In the rows, 128 means zero.
Here are made-up elements, facts about them, and rows of numbers that follow some of those facts. Name the element behind each unnamed row.

Some rows with their names:
skunur: [136 121 127 122 124 127 124 115 121 131 133 145 130 142 129 127 121 123
 121 134 127 145 129 133 121 117 122 130 138 129 134 117]
nikis: [136 123 120 123 130 138 127 118 131 132 140 135 127 138 126 122 122 124
 120 132 133 132 133 137 124 124 126 130 132 129 135 120]
narek: [126 139 125 111 110 105 125 117 139 125 112 103 137 138 129 126 123 125
 140 125 110 112  95 115 141 151 114 140 110 123  93 132]
dreze: [120 119 137 130 123 134 129 123 123 132 137 142 125 135 125 131 121 122
 123 137 118 152 126 136 135 115 119 123 135 124 149 115]
flibe: [121 137 130 158 138 129 126 126 132 120  92 135 128  90 124 130 121 118
 153 132 118 130 116 123 137 120 123 100 107 132 118 138]
stustafil: [136 125 117 126 129 137 125 114 133 135 139 138 130 138 127 126 124 122
 119 132 131 132 133 135 118 125 126 129 128 128 136 120]
vegol: [152 121 103  96 110 135 128 130 108 118 122 106 124 125 134 143 128  99
 121 139 117 132 141 131 101 127  93 135 147 135 126 107]
zisar: [160 149 158 156 110 134 131 124 113 116 166 124 125 151 165 136 145 121
 154 125 137 159 140 140 142 112 128 146 169 135 132 169]
zalin: [129 126 137 150  93 153 133 148  90 161 118 155 135 134 143 131 107 144
  93  87 147 143 138 129 126 142 148 157 125 152 118  91]
godek: [137 123 132 129 129 127 121 115 127 132 131 151 130 145 133 127 126 129
 125 134 128 141 127 133 116 119 125 130 132 124 136 116]
detek: [125 125 136 120 134 103 128 135 126 131 114 141 129 121 127 127 132 146
 143 119 121 127 128 118 128 113 131 126 127 126 123 127]
koskim: [125 149 123  98 116 107 117 127 119 120  93  75  92 172 117 134 147 179
 131 156 151 139 132 136 167 111 142  95  92 128 100 133]
netapem: [117 148 138 163 147 135 130 144 134  85  79 144 126  79 133 126 114 122
 118 147 146 135 139 106 113 125 128  86 131 142 120 148]
feskem: [131 135 121 120 145 118 129 130 123 134 101 110 117 121 126 122 138 144
 151 136 127 129 129 126 148 109 137 109 118 133 112 134]
sigrestim: [118 135 135 152  98  98 140 109 123  92 134 147 137 107  99 158 103 113
 150 121 111  84 116 136 132 122 103 141  65 114  84 153]
goflu: [111 132 125 139 137 134 143 144 147 127 126 112 119 105 119 130 140 131
 154 118 119 115 138 131 140 124 127 112 107 128 148 126]
fozik: [120 130 122 148 137 168 131 122 143 129 128 122 126 110 130 122 118  90
 123 141 118 140 116 137 135 134 118 104 122 135 155 124]

Facts:
Δ: points at; α: uses
Δ(klaplo, tuklo); Δ(sigrestim, nuru); Δ(sigrestim, tuflak); Δ(tradrol, tuflak)
Δ(vezam, zalin); Δ(netri, nitrudrir); Δ(netapem, nogal); Δ(dagim, nuru)
Δ(goflu, stifam); Δ(goflu, gizis); Δ(goflu, kikim); Δ(flonin, vekotel)
Δ(flonin, fuska); Δ(ledre, laflas); Δ(ledre, koskim); Δ(ledre, pitruk)
Δ(zedruflus, zalin); Δ(stifam, nudra); Δ(stifam, sevu); Δ(nabrotak, tuflak)
Δ(nabrotak, grakli); Δ(zases, sigrestim); Δ(graman, fluklik); Δ(graman, zalin)
Δ(flofla, feskem); Δ(flofla, zoplim); Δ(mumin, lolek); Δ(gupu, laflas)
Δ(gupu, narek); Δ(gupu, zibir); Δ(nudra, klovor); Δ(koskim, tradrol)
Δ(pirol, nudra); Δ(pirol, graman); Δ(pirol, vekotel); Δ(klistes, rori)
Δ(klistes, plebukos); Δ(klistes, pitruk); Δ(detek, pirol); Δ(nuru, rori)
Δ(nuru, lebrol); Δ(nuru, grakli); Δ(feskem, bureki); Δ(feskem, ramom)
Δ(vekotel, gupu); Δ(vekotel, padan); Δ(bureki, zibir); Δ(plasan, flibe)
Δ(plasan, bureki); Δ(plasan, ramom); Δ(logur, vezam); Δ(rori, mumin)
Δ(rori, grakli); Δ(rori, pitruk); Δ(skebin, nuru); Δ(skebin, plebukos)
Δ(ramom, meklogri); Δ(ramom, koskim); Δ(pluzi, rori); Δ(pluzi, tradrol)
Δ(skizok, tuklo); Δ(skizok, zimur); Δ(nitrudrir, zalin); Δ(zoza, zalin)
Δ(zoza, brodru); Δ(kikim, netapem); Δ(nogal, fozik); Δ(nogal, pitruk)
Δ(flibe, ledre); Δ(flibe, sigrestim); Δ(flibe, netapem); Δ(flibe, fozik)
Δ(flibe, padan); Δ(fuska, zalin); Δ(drabris, gizis); Δ(drabris, zibir)
Δ(narek, pluzi); Δ(narek, klistes); Δ(narek, tuflak); Δ(sevu, lebrol)
Δ(tuflak, nuru); Δ(tuflak, grakli); Δ(zimur, gupu); Δ(dragrer, narek)
Δ(zibir, fozik); Δ(zoplim, nogal); Δ(dodram, sevu); Δ(brodru, lolek)
Δ(brodru, mumin); Δ(mizadi, ploklar); Δ(tuklo, zoplim); Δ(laflas, plebukos)
Δ(fluklik, koskim); Δ(ploklar, sigrestim); α(padok, klabilak); α(togak, skeplum)
α(togak, kepim); α(togak, vani); α(nikis, drevibek); α(drime, droplodres)
α(skasko, boklina); α(skasko, troska); α(skasko, vezam); α(skasko, kugem)
α(fleflatrom, sepun); α(fleflatrom, narek); α(flagrum, vegol); α(flagrum, miske)
α(troska, vani); α(troska, bevim); α(zuklik, zoza); α(dramikam, drebom)
α(dramikam, bevim); α(lepleklik, bruvim); α(siflam, gizis); α(dagim, zoza)
α(pliklum, gizis); α(pliklum, zoza); α(pliklum, vezam); α(drebom, bruvim)
α(klabilak, kepim); α(klabilak, zuklik); α(bani, dagim); α(bani, skotasen)
α(bani, brisko); α(bani, vani); α(droplodres, vafas); α(droplodres, zoza)
α(nabrotak, brisko); α(zases, brepla); α(pepema, stosen); α(kuvuk, dagim)
α(kuvuk, vafas); α(drevibek, siflam); α(drevibek, vezam); α(stabro, flibe)
α(dreze, kogrok); α(dreze, fozik); α(vegol, sepun); α(vegol, miske)
α(skufun, logur); α(skufun, bevim); α(riflel, zases); α(skunur, brumil)
α(skunur, nuru); α(skunur, stustafil); α(skunur, dramikam); α(skunur, sepun)
α(skunur, plimo); α(klistes, dragrer); α(klistes, klebo); α(detek, stosen)
α(detek, skotasen); α(detek, stustafil); α(detek, drebom); α(zalin, skufun)
α(zalin, zibir); α(nuru, ploklar); α(nuru, siflam); α(nuru, vezam)
α(gizis, vani); α(fluta, kepim); α(vekotel, zases); α(vekotel, fozik)
α(bureki, boklina); α(bureki, nikis); α(kepim, pirol); α(kepim, bevim)
α(kepim, siflam); α(bruvim, vafas); α(stustafil, pliklum); α(stustafil, zoza)
α(stustafil, skasko); α(ramom, zases); α(ramom, goflu); α(ramom, kepim)
α(kuve, vegol); α(nitrudrir, lepleklik); α(nitrudrir, dramikam); α(nitrudrir, plimo)
α(zoza, vafas); α(zoza, drevibek); α(sepun, zuklik); α(skalam, ratrek)
α(kogrok, klabilak); α(kogrok, fluklik); α(kogrok, bureki); α(kogrok, gizis)
α(skotasen, troska); α(zisar, skeplum); α(zisar, flonin); α(veskon, fluta)
α(veskon, pepema); α(flibe, lepleklik); α(flibe, brepla); α(giflur, flonin)
α(plimo, nuru); α(boklina, troska); α(godek, stosen); α(narek, groku)
α(kugem, vani); α(brumil, zoza); α(tuflak, bureki); α(zimur, droplodres)
α(plebukos, brotos); α(plebukos, vezam); α(zibir, skasko); α(brisko, klabilak)
α(brisko, skufun); α(brisko, troska); α(brisko, kugem); α(stosen, klabilak)
α(stosen, vafas); α(klebo, ploklar); α(klebo, rori); α(skoliko, bani)
α(fluklik, dragrer); α(ploklar, pliklum); α(brepla, dagim); α(groku, boklina)

Which element is each row?
No name comes twice in this set of rows, the named rows included.
[101 140 170  99 136 108 133 145 133 112 128 117 137 147 134 106 116 124
  79 140 117 135  73  87 149 162 120 120 140 120 114 149]  klistes
[133 120 122 121 127 126 136 124 136 122 153 144 128 131 122 131 129 123
 128 129 129 122 143 140 115 118 120 133 129 123 144 126]  lebrol
[111 116 141 136 116 136 131 126 127 132 136 138 122 132 124 138 122 121
 138 133 113 159 126 143 142 117 113 116 130 120 169 111]  riflel
[142 128 139 135 119 132 125 122 123 127 145 141 129 145 141 131 132 125
 132 131 130 148 132 135 127 117 127 134 144 127 138 132]  togak
[110 129 135 150 121 124 137 130 129 117 122 132 125 100 111 143 119 124
 155 124 111 121 125 136 147 115 115 119  99 121 131 130]  zases
[115 131 130 105 154 128 139 139 124 132 141 111 127 116 120 108 125 113
 112 125 115 107 103 118 156 133 133 125 109 132 113 148]  dragrer
[128 139 133 128 122 140 121 127 145 115 126 120 128 148 140 119 124 120
 104 143 139 144 117 118 118 151 120 112 142 128 144 127]  pitruk
[142 118 122 115 119 127 124 118 115 127 123 138 129 138 133 132 122 121
 121 137 125 143 131 131 113 120 113 132 146 129 128 115]  fleflatrom
[116 157 144 164 143 143 125 143 147  85  71 130 133  88 145 118 113 113
 107 156 142 146 116  97 112 148 126  80 142 142 123 152]  nogal
[126 120 126 134 126 140 131 123 134 134 137 135 124 135 127 131 130 121
 130 131 123 142 131 139 130 125 121 123 126 124 153 115]  brepla
[127 118 126 111 150 102 145 144 130 130 130 128 121 104 117 125 146 151
 153 114 124 110 154 123 130 103 134 130 129 128 130 132]  nudra
[129 138 116 136 133 133 133 139 139 134 118 122 128 120 128 119 131 137
 129 108 139 102 133 119 124 139 140 129 104 138 114 126]  logur
[123 119 133 116 144  93 148 147 135 115 138 141 127 105 114 130 143 149
 152 109 123 100 152 122 122 106 126 133 124 121 131 133]  sevu
[121 132 135 135 111 133 142 163  98 150 106 120 122 119 130 131 124 160
 119  90 141 124 142 123 148 131 150 138 114 149 107 109]  graman
[160 166 153 164 120 135 147 149 124 117 160  89 123 121 167 127 157 129
 174  94 136 123 143 128 160 121 145 150 152 152 114 194]  flonin

Now the same elements, written a new way:
Some rows with their names:
klabilak: [123 139 102 189 152 112 104 148  91 121 143 163 151 159 131 148 167 143
  71 110 110  78 120 130 133 176]
brodru: [108 135 138  98 101 150  88 147 144 147 109 129 125 107 108 140 116 148
 182 101 131 187 166 113 116  80]
pliklum: [ 61 129 131  89 100 124 101 115 136 107 168 155 165 150 120 130 111 132
  90 130  92  96 102  88 177 134]
zedruflus: [154 146  70  92 114 114  97 152 129 161  92 109 125 111  94 155 168 117
 145  66 110 177 187  89  68 169]
plebukos: [ 86 128 133 146  95 112 156 140 168 154 138 132 101 113 130 129 145 154
 196 193 114 140 116 165 188  51]
kuve: [144 112 113 146 131 139 131 139 103 126 145 137 158 137 130 140 169 130
  85 108 105  96 127 125 135 172]
stosen: [111 131 158 176 125 137  78 148 132  93 159 212 152 141 132 150  79 147
 116 175 109 122  95 129 105 131]
bevim: [142 132  95 146 145 143 126 122  88 113 119 140 126 126 108 150 154 116
  78  89 139  78 149 126 134 155]
riflel: [128  95 166 125 110 151 106 120 118  82 161 136 160 123 153 131 111 142
 123 115 101 130 108 142 164 131]
stifam: [118 158 133  48 167 120 120  99 117 102 129 125 143 119 149 127  94  87
 116 141 213 199  82 157 145  88]
flofla: [121 127 156 150  82 123 160 101 139 100  92 106  96 158 126  30  62 131
 150 125 181 127 126 104  67 125]
fluta: [123 134  97 180 146 115 118 145  93 107 144 145 146 147 128 147 174 137
  72  92 113  81 123 133 136 168]
mumin: [136 142  87 126 124 140 134 149 118 193  87 115  94 113  99 170 183 144
 164 122 111 154 188 139 124 105]
lebrol: [103 147 137  78 168 148 143 115 122 130 139 131 108  98 141 151 116  92
 175 172 164 162 105 197 191  37]
klovor: [112 140 121  52 139 114 119 107 122  87 129 134 121 103 143 159 112  72
 137 169 166 203  99 167 175  96]
grakli: [108 128 139 118 148 147 155 135 138 150 123 127  75 106 122 135 122 118
 219 166 118 147 145 187 187  19]
ratrek: [110 120 150 118 112 164 108 111 112  82 140 155 127 123 124 133  95 118
 116 111 140 122 125 137 160 113]

Which element is each row?
No name comes twice in this set of rows, the named rows included.
[102 141  77 136 160 114 180 195 155 215 138 121 148 140 126 122 188 151
 134 123 144 100 128 143 144  71]  nuru
[152 165  98  72 202 141 141 127  94 155 107 125 156 134 142 141 145  93
  83 111 212 138 106 149 113 118]  dodram
[123 144 143 102 127 119 144 100 121 106 102 112 119 149 152  67  62 105
 121 134 206 158  93 135  93 114]  drabris
[147 150 111 172  94 121 147 113 110 164  40 107 109 166 113  74 148 177
  85 117 199 127 129 105  51 173]  skizok
[117 105 147 173 117  95 168 130 151 102 148  81  87 158 161  44  88 113
 203 129  94 127 130 139 107 122]  ramom
[118 152 143  74 157 123 124 103 107 103 120 120 146 150 161  85  70  93
 107 121 233 179  78 137 113 107]  goflu
[ 99 133 138 141 104 125 180 113 139 135 114 107  52 115 122 113 123 118
 216 193 108 156 138 187 178  53]  pitruk
[131  85 153 139  89  92 193 129 188 101 149 118  92 103 128  81  81 114
 189 189 120 131 111 129 108 114]  bureki
[102 125 126  98  96 133 103 133 146 127 121 132  92  94 105 169 143 128
 204 143  91 184 163 161 173  70]  lolek
[ 95 116 152  86 112 146 107 104 148 117 167 146 160 145 120 132  98 134
  92 137  79 114 101  98 168 145]  stustafil

Now the same elements, written a new way:
Some rows with their names:
skizok: [155 130 116 134 138 121 123 135  84  89 116 110 137 116 147 119  96 132
 132 140 120 123 102 155 164 103 131 118 145 132 123 120 141 136 109 109
 141 138 134 135 129 139 130 104]
nabrotak: [142 150 120 138 105 146 137 157 111 144 108 138 140 137 133 117 144 112
 170 125 109 147 123 119 133 112 116 107 127 116 118 108 141 129 126 140
 114 146 121 133 145  81 135  89]
groku: [123 129 134 145 130 124 122 124 132 113 127 126 134 136 129 128 125 137
 147 122 121 118 147 117 109 142 134 132 127 138 127 135 134 140 134 122
 125 132 124 127 118 136 126 136]
stifam: [136 146 144 139 105 129 124 130 104 144 139 127 120 116 126 151 168 117
 139 161 123 163  82 137 107 102 135 123 123 113 129 156 134 153 124 152
 118  94 129 130 126  98 101 137]
pepema: [129 128 135 148 119 141 127 121 126 118 121 121 134 137 117 125 133 138
 137 124 117 125 143 118 112 150 134 132 129 134 124 130 133 137 131 127
 127 134 124 120 122 143 133 133]
vezam: [ 88 134 147  94 150 123  83 131 164 140 128 144 126 117  85 127 121 128
 111 140 126 128 142 160 102  87 123 144 150 146 148 147 106 107 133 156
 137 119 121 129 136 137 155 117]
plebukos: [133 121 103 137 165 122 157 122 167 139 122 193 135 126 174 144 100 132
  84 128 152 120 117 159 119 139  65 104 137 122 135  97 113 117 145 164
 160 126 116 115 141  92 106 158]
pliklum: [128 125 133 141 130 120 126 117 137 123 119 124 134 137 124 133 123 144
 137 126 120 122 136 126 111 143 123 132 132 136 126 137 135 132 134 121
 125 135 133 126 119 137 135 138]
bureki: [115 136 107 110 128 134 134 133 126 120 138  83 106 102 177 124 100 115
 109 136 143 148 117 138 146 136 135 128 111 118 132 138 130 126 122 128
 149 128 142 123 133 156 124 142]
ratrek: [ 98 108 179 162 176 117 134 112 170 220  61 189 126 153 141 117 165 101
 147 171 171  91 187 101 154 117 198 133 124 137  72  39 116 146  31 131
 118 147 246 140 104 205  76 158]
zibir: [119 135 108 127 136 150 130 145 124 104 129  96 117  95 181 121 109 115
  97 134 148 141 121 142 145 138 133 126 117 116 138 130 135 137 124 144
 162 114 131 119 139 154 107 151]
skotasen: [130 129 133 146 127 134 125 121 131 120 120 123 134 136 124 126 132 138
 139 123 118 119 138 121 113 144 131 131 131 136 125 133 133 138 132 125
 126 135 123 121 121 141 133 137]
tradrol: [113 140 110 111 118 130 146 142 148 161 129 130 131 119 149 121 128 106
 127 119 128 145 132  99 117 134 104 109 119 114 137 102 116 109 129 147
 117 134 120 134 140  92 136 121]
vegol: [115 111 132 121 136  92 124 124 131  92 173 137 124 143 149 135 122 132
 161 112 132  94 161 109 131 114 150 124 120 164 139 129 108 153 142  92
 103 120 119 144 101 109 113 139]
dramikam: [128 125 134 143 129 131 128 118 132 119 123 123 137 140 125 127 129 141
 139 123 118 120 139 125 111 144 126 131 131 136 128 133 130 137 134 123
 127 134 123 123 118 139 135 136]
sigrestim: [133 139 116 121 115 135 145 150 139 159 123 138 139 120 156 128 146 108
 132 125 127 146 119 109 129 122 105 111 118 113 138 112 131 121 131 136
 111 124 121 131 144  85 120 124]
zoplim: [138 120 109 114 140 137 135 142 129 107 125 104 120 109 177 125 105 120
  98 120 140 127 129 153 174 126 134 136 115 121 136 133 146 127 125 115
 142 127 137 127 142 152 114 135]

Which element is each row?
No name comes twice in this set of rows, the named rows included.
[148 142 128 136 111 138 139 146 119 151 114 141 145 131 142 127 154 115
 145 129 111 145 113 125 132 105 109 110 129 120 130 113 137 126 124 137
 101 130 121 135 144  83 124 104]  dagim
[137 127 131 152 120 144 139 114 132 120 128 145 109 155 119 132 118 145
 149 124 124 133 137 142 118 153 129 133 127 135 102 129 130 138 149 144
 145 149 129 111 120 132 132 125]  drime
[119 144 108 106 117 120 135 131 107 134 136  72 112 102 163 118 100 108
 156 143 114 160 102 143 157 101 150 116 127 126 131 125 132 129 107 118
 140 153 138 138 128 137 154  97]  plasan
[121 126 134 137 178  93 140  84 192 153 110 146 156 123 175 158 116 148
 137 147 100 131 118 186  89 117  94 121 156 152 163 138 138 135 133 139
 141 140 122 127 117 131 144 158]  brotos
[100 130 146  94 125 144  98 129 150 130 147 155  99 138  70 122 124 129
 120 131 133 132 142 159 125 100 134 145 140 142 117 140  92 108 145 164
 142 131 121 116 138 133 152  98]  nitrudrir
[134 135 112 108 126 126 132 133 111 119 128  78 119 108 171 120  98 118
 146 129 116 147 115 156 170 106 149 129 125 129 132 131 148 131 114 104
 138 150 140 137 130 153 148 102]  flofla
[157 138 108 112 131 101 125 153  96 126 107 155 129 130 117 125  75 138
 117 129 151 127 101 117 156 115  86 115 118 111  96 132 152  89 126  98
 128 139 174 151 143  80 121 105]  klistes
[141 116 112 125 141 134 131 140 123 102 123 111 124 113 168 124 105 130
 100 117 138 122 132 149 166 129 132 137 118 126 133 131 144 130 126 111
 140 128 133 127 136 155 117 135]  tuklo
[146 118 136 130 115 130 137 102 115 128 139 124 123 153 115 130 130 147
 119 119 129 127 122 121 134 145 126 134 124 137 112 127 123 118 132 106
 111 138 131 123 122 140 137 127]  dreze
[145 132 106 147 134 144 140 136  94  91 125 151 111 129 140 121  89 133
 116 135 146 125 106 159 151 137 115 113 136 122  98 107 119 134 132 154
 176 141 131 113 133 121 116 115]  zimur
[127 139 105 114 134 121 135 146 108 123 122 121 132 110 148 111 100 114
 123 134 130 131 110 130 146 112 114 109 134 118 130 100 123 115 115 131
 139 137 127 138 139 114 133 106]  ledre
[124 131 114 123 123 147 145 153 165 158 125 162 138 124 154 131 151 108
  95 104 150 127 144  96 121 147  91 118 103 108 144 107 123 111 145 145
 109 109 117 126 152  85 105 146]  grakli

